Here is a tiny trained network, its code and every weight. The questions are about switching its units off for an input and a class, where a switched-off unit gives its printed mean instead of its output.

import numpy as np


def w(rows, s, z=0):
    codes = np.array(rows[::2]) - 128.0
    scale = np.full(codes.shape[1], s)
    scale[-1] = z or s
    return codes * scale


def f(y):
    return y / 2 * (1 + np.tanh(0.7978845608 * (y + 0.044715 * y**3)))


def log_softmax(a):
    a = a - a.max(-1, keepdims=True)
    return a - np.log(np.exp(a).sum(-1, keepdims=True))


def net(x, mask):
    res = np.array(x, float).reshape(1, 2) / 4 @ E
    y = f(res @ A[0][:, :-1].T + A[0][:, -1])
    res = res + np.where(mask, y, B[0][:, -1]) @ B[0][:, :-1]
    return log_softmax(res[-1] @ U[:, :-1].T + U[:, -1])


A, B = {}, {}
E = w([
[28,136,221,150,91,148,186,152,170,59,72],'x0',
[141,210,107,77,234,68,109,177,148,102,11],'x1',
],0.013)
A[0] = w([
[126,13,107,181,24,213,145,28,76,146,214,124],'N0',
[113,129,165,161,103,95,63,192,150,177,75,169],'N1',
[59,83,194,239,27,193,174,144,187,102,166,161],'N2',
[246,177,71,48,213,105,84,134,133,198,92,117],'N3',
[140,166,52,148,161,137,191,158,183,125,78,98],'N4',
[94,186,103,100,172,76,136,155,135,124,70,126],'N5',
[75,90,188,176,101,161,152,156,165,98,42,253],'N6',
[175,60,78,197,60,163,108,56,90,221,255,245],'N7',
],0.0096,0.0058)
B[0] = w([
[97,5,127,162,164,128,165,200,147,219,111,243],'N0',
[100,122,119,100,95,132,140,114,117,98,87,151],'N1',
[71,150,101,97,142,131,80,69,111,86,127,223],'N2',
[170,133,57,135,112,128,57,79,65,63,171,214],'N3',
[109,140,138,164,142,157,113,151,185,157,96,161],'N4',
[85,125,160,89,131,176,128,139,165,137,106,190],'N5',
[59,146,239,101,81,189,105,125,108,123,124,213],'N6',
[201,61,65,143,122,90,187,191,133,223,116,254],'N7',
],0.012,0.024)
U = w([
[99,122,169,147,78,183,188,174,184,175,104,80],'0',
[254,122,67,163,113,59,127,205,101,186,189,2],'1',
[139,177,133,122,85,157,80,36,96,51,145,251],'2',
],0.011,0.0014)

Each question gives the input, the list of numbers given to net, and the class t.
The units are the neurons (one row each of A and B). Each row of codes is followed by its name. A weight is (code - 128) times the scale printed after its matrix; where a second scale follows, it is the last column's (A, B and U).
mask holds one flag per neuron, in row order. A switched-off neuron (its flag False) gives its mean, the last column of its row in B, instead of its output. The means were averaged over made-up inputs and are rounded, as every weight is.
A unit's drop is (log p(t) with every unit on - log p(t) with that unit switched off) / (log p(t) with every unit on - log p(t) with every unit switched off).
The circuit of an input: a set's keep is (log p(t) with only the set's units on - log p(t) with every unit switched off) / (log p(t) with every unit on - log p(t) with every unit switched off). Starting from all 8 units, units are removed one at a time, each time the one whose removal leaves the highest keep (on an exact tie, the one counted first), for as long as the keep stays at least 0.8.
units of the circuit, in order: the units of the circuit, biggest drop first
k most important neurons: the k neurons with the biggest drops, biggest first
drop when u is switched off: that unit's drop, to one decimal
input [-4,4], class 2: units of the circuit, in order	N7
input [1,-7], class 1: 2 most important neurons	N7; N5
input [4,-2], class 2: 3 most important neurons	N7; N2; N0
input [0,-1], class 1: 3 most important neurons	N6; N5; N4
input [-3,8], class 2: 2 most important neurons	N7; N3
input [4,0], class 2: 2 most important neurons	N0; N7
input [-1,7], class 2: 2 most important neurons	N7; N3
input [0,6], class 2: 3 most important neurons	N7; N0; N3
input [-2,8], class 2: 2 most important neurons	N7; N3
input [-3,5], class 2: 2 most important neurons	N7; N0
input [0,-4], class 1: 2 most important neurons	N7; N6
input [-2,-8], class 1: drop when N7 is switched off	0.9
input [-8,5], class 2: drop when N7 is switched off	0.5
input [-6,7], class 2: drop when N7 is switched off	0.3
input [-1,-2], class 1: most important neuron	N6
input [0,-7], class 1: drop when N7 is switched off	1.4
